Below is a small trained network, with its code and all its weights. Each question gives an input and a target symbol and asks what happens when units are switched off, that is, made to give their printed mean instead of their output.

import numpy as np


def w(rows, s, z=0):
    codes = np.array(rows[::2]) - 128.0
    scale = np.full(codes.shape[1], s)
    scale[-1] = z or s
    return codes * scale


def f(y):
    return y / 2 * (1 + np.tanh(0.7978845608 * (y + 0.044715 * y**3)))


def softmax(a):
    e = np.exp(a - a.max(-1, keepdims=True))
    return e / e.sum(-1, keepdims=True)


def log_softmax(a):
    a = a - a.max(-1, keepdims=True)
    return a - np.log(np.exp(a).sum(-1, keepdims=True))


def net(x, mask):
    ids = ['ΘΞΦΩαβδηλπσ'.index(c) for c in x.split()]
    T = len(ids)
    res = E[ids] + P[:T]
    u = 0
    for l in range(2):
        r = res
        for j in range(2):
            rows = slice(2 * j, 2 * j + 2)
            q, k, v = (r @ M[l][rows].T for M in (Q, K, V))
            z = softmax(np.where(np.tri(T) > 0, q @ k.T / 2**0.5, -1e9)) @ v
            o = O[l][rows]
            res = res + np.where(mask[u + j], z, o[:, -1]) @ o[:, :-1]
        u += 2
        y = f(res @ A[l][:, :-1].T + A[l][:, -1])
        res = res + np.where(mask[u : u + 4], y, B[l][:, -1]) @ B[l][:, :-1]
        u += 4
    return log_softmax(res[-1] @ U[:, :-1].T + U[:, -1])


Q, K, V, O, A, B = {}, {}, {}, {}, {}, {}
E = w([
[135,133,74,147,138,161,106,178,132,179,165],'Θ',
[104,122,187,179,189,117,155,84,176,147,40],'Ξ',
[98,131,126,140,111,112,121,148,81,141,168],'Φ',
[161,153,104,186,117,170,133,206,96,87,107],'Ω',
[68,139,104,168,128,157,56,113,124,136,114],'α',
[131,114,101,106,81,134,140,124,89,175,97],'β',
[99,125,84,93,78,101,144,115,150,76,147],'δ',
[112,100,87,63,154,159,151,121,161,178,120],'η',
[183,104,97,50,188,187,127,164,223,142,92],'λ',
[90,251,205,178,132,133,252,105,184,133,149],'π',
[85,85,189,142,164,193,100,175,210,156,114],'σ',
],0.024)
P = w([
[54,29,176,91,143,72,224,16,54,17,253],'0',
[153,90,26,27,156,235,148,179,134,125,139],'1',
[197,24,35,148,199,112,21,128,184,90,126],'2',
[160,246,76,101,249,202,140,195,72,152,7],'3',
[133,40,28,176,86,108,79,134,187,103,115],'4',
[128,208,82,50,204,124,203,193,30,138,72],'5',
[172,69,61,138,98,152,139,64,231,74,64],'6',
[71,109,121,95,149,208,223,180,96,101,118],'7',
[124,64,60,98,96,57,78,144,172,134,117],'8',
[129,255,110,80,225,210,228,83,36,108,94],'9',
[170,123,61,95,107,65,123,87,145,124,114],'10',
],0.0078)
Q[0] = w([
[233,73,142,141,19,68,163,91,234,172,172],'L0H0',
[13,125,144,17,80,125,209,197,145,141,40],'L0H0',
[139,206,142,198,64,48,133,184,188,199,173],'L0H1',
[213,4,173,177,96,3,24,106,129,90,132],'L0H1',
],0.0054)
K[0] = w([
[130,222,29,165,145,187,82,136,124,127,87],'L0H0',
[45,56,191,158,112,110,175,13,139,80,81],'L0H0',
[62,254,142,40,103,125,134,97,174,118,79],'L0H1',
[196,134,68,141,99,144,54,191,174,169,28],'L0H1',
],0.0062)
V[0] = w([
[214,147,24,118,240,156,181,144,36,253,182],'L0H0',
[66,74,205,35,228,112,179,186,128,76,149],'L0H0',
[85,17,157,115,102,119,232,52,34,57,219],'L0H1',
[148,30,93,252,106,219,64,227,27,39,129],'L0H1',
],0.0051)
O[0] = w([
[114,118,200,83,125,49,128,181,212,210,108,100],'L0H0',
[125,128,175,130,164,149,255,146,136,125,218,212],'L0H0',
[91,145,208,85,90,66,151,141,119,92,185,254],'L0H1',
[140,207,81,148,198,81,194,122,81,174,88,143],'L0H1',
],0.0091,0.0075)
A[0] = w([
[97,54,160,245,151,34,124,55,91,103,61,132],'L0N0',
[184,46,177,174,76,188,19,201,147,133,160,29],'L0N1',
[163,11,115,228,76,3,185,86,52,149,127,195],'L0N2',
[141,194,38,96,94,65,85,125,216,72,183,1],'L0N3',
],0.006,0.0017)
B[0] = w([
[121,208,150,59,138,202,76,135,160,141,165,187],'L0N0',
[121,204,161,178,142,86,218,85,122,103,123,189],'L0N1',
[187,125,134,5,254,99,89,112,134,44,70,253],'L0N2',
[255,155,38,143,110,51,122,134,51,183,232,176],'L0N3',
],0.0088,0.003)
Q[1] = w([
[86,65,82,126,183,99,9,102,204,108,188],'L1H0',
[76,249,156,100,178,180,159,181,63,77,236],'L1H0',
[110,133,149,254,45,22,93,139,165,113,102],'L1H1',
[206,14,73,142,172,69,81,85,227,141,112],'L1H1',
],0.005)
K[1] = w([
[125,72,132,206,104,151,133,121,158,170,82],'L1H0',
[1,87,132,61,160,44,96,43,130,73,147],'L1H0',
[103,215,149,221,110,72,114,175,117,186,173],'L1H1',
[176,131,64,150,61,155,79,129,102,196,36],'L1H1',
],0.0059)
V[1] = w([
[74,174,95,153,152,84,153,210,132,199,187],'L1H0',
[253,104,104,123,105,75,223,202,136,137,88],'L1H0',
[143,160,114,174,136,74,175,130,43,79,139],'L1H1',
[201,61,199,40,166,118,118,91,136,119,82],'L1H1',
],0.0076)
O[1] = w([
[65,131,32,255,155,76,138,228,151,150,129,143],'L1H0',
[237,20,190,73,52,182,126,229,24,62,190,73],'L1H0',
[150,22,118,114,233,116,74,106,107,46,55,205],'L1H1',
[60,212,58,103,64,109,35,217,37,94,182,246],'L1H1',
],0.0075,0.011)
A[1] = w([
[103,210,201,174,103,209,123,163,73,163,53,175],'L1N0',
[213,128,68,189,152,188,64,191,124,60,52,30],'L1N1',
[115,13,132,175,33,154,47,142,166,147,85,5],'L1N2',
[229,255,61,142,86,59,75,87,147,115,142,71],'L1N3',
],0.0051,0.0027)
B[1] = w([
[153,52,115,99,73,152,134,121,41,152,175,233],'L1N0',
[205,139,49,142,59,119,95,87,52,122,7,208],'L1N1',
[46,191,39,222,204,131,2,106,65,200,210,122],'L1N2',
[187,114,138,93,185,168,68,100,92,117,59,254],'L1N3',
],0.0085,0.004)
U = w([
[171,140,162,224,111,88,169,179,42,167,169,200],'Θ',
[114,177,140,125,64,237,74,96,81,126,120,141],'Ξ',
[94,174,107,176,167,126,69,221,123,41,133,225],'Φ',
[150,140,170,161,121,166,206,181,19,111,34,26],'Ω',
[73,136,75,187,107,131,108,77,81,177,111,47],'α',
[79,61,153,57,1,165,87,123,52,166,62,232],'β',
[151,38,108,130,143,228,48,97,101,48,157,138],'δ',
[47,100,39,116,24,126,194,142,113,153,162,47],'η',
[178,174,89,149,68,224,137,183,81,124,190,4],'λ',
[141,166,141,201,57,116,117,101,166,4,160,175],'π',
[144,116,76,207,192,234,214,138,51,108,200,228],'σ',
],0.0048,0.0024)

Each question gives the input, a string of symbols that net reads in full, and the target symbol t.
The units are the heads (2 rows each of Q, K, V and O) and the neurons (one row each of A and B). Each row of codes is followed by its name. A weight is (code - 128) times the scale printed after its matrix; where a second scale follows, it is the last column's (O, A, B and U).
mask holds one flag per unit, layer by layer, with each layer's heads first. A switched-off unit (its flag False) gives its mean, the last column of its rows in O or B, instead of its output. The means were averaged over made-up inputs and are rounded, as every weight is.
A unit's drop is (log p(t) with every unit on - log p(t) with that unit switched off) / (log p(t) with every unit on - log p(t) with every unit switched off).
The circuit of an input: a set's keep is (log p(t) with only the set's units on - log p(t) with every unit switched off) / (log p(t) with every unit on - log p(t) with every unit switched off). Starting from all 12 units, units are removed one at a time, each time the one whose removal leaves the highest keep (on an exact tie, the one counted first), for as long as the keep stays at least 0.8.
circuit, biggest first: the units of the circuit, biggest drop first
unit that matters most: the unit with the biggest drop
top k neurons: the k neurons with the biggest drops, biggest first
k most important neurons of layer l: the k neurons of layer l with the biggest drops, biggest first
which heads matter: for each layer, one digit per head in row order, 1 if its drop is at least 0.15 and else 0, layers parted by /
input σ α Φ Φ δ β, target σ: unit that matters most	L0H0
input Φ β β Φ Ω Φ η α π Ξ, target Φ: which heads matter	01 / 01
input π α Φ Φ Φ Θ Ω, target Ω: circuit, biggest first	(L1N1; L1H1)
input Φ α Ξ η, target Φ: circuit, biggest first	(L1H1; L0H1; L0N2)
input Φ Ω π Φ Φ Φ δ Φ η δ, target Φ: circuit, biggest first	(L1H1; L0H1; L0N2)
input α Ξ Φ π Ξ σ π Ξ, target α: circuit, biggest first	(L1H0; L0N0; L0H0)
input α α Φ η σ σ Φ Ω, target α: circuit, biggest first	(L1H0; L0N0; L0H0)
input σ σ Ξ Φ Ξ Φ Ξ σ, target σ: which heads matter	11 / 01
input π Ξ δ Φ, target π: which heads matter	01 / 00
input Φ Ω α π Φ η σ, target σ: circuit, biggest first	(L1H1; L0H1)
input α η Ξ, target Ξ: circuit, biggest first	(L0N0; L1H1)
input σ σ δ η, target σ: which heads matter	10 / 00
input σ Ω Φ δ α δ, target σ: circuit, biggest first	(L0H0; L1H1)
input σ σ π Φ λ α σ α α Φ, target σ: circuit, biggest first	(L0H0)
input λ σ Θ α Φ δ η, target η: top 2 neurons	(L1N3; L0N2)
input β Ξ Φ Φ Ξ η λ, target λ: which heads matter	00 / 11
input λ α Φ Φ Φ Φ, target λ: circuit, biggest first	(L1H1; L0H1)
input α Φ σ σ Ξ α Φ η Φ σ, target α: which heads matter	01 / 10
input Φ δ π Φ Φ η β Φ η β, target Φ: which heads matter	01 / 01
input η δ Φ Φ Φ λ Φ Φ, target η: which heads matter	11 / 01
input β Ξ Θ η Φ Φ Φ Ξ, target β: 2 most important neurons of layer 0	(L0N2; L0N0)
input α Φ Φ δ, target α: which heads matter	00 / 10
input Φ δ Φ Φ Θ, target Θ: unit that matters most	L0H0
input Φ β Φ λ δ, target δ: circuit, biggest first	(L0H1; L1H0)
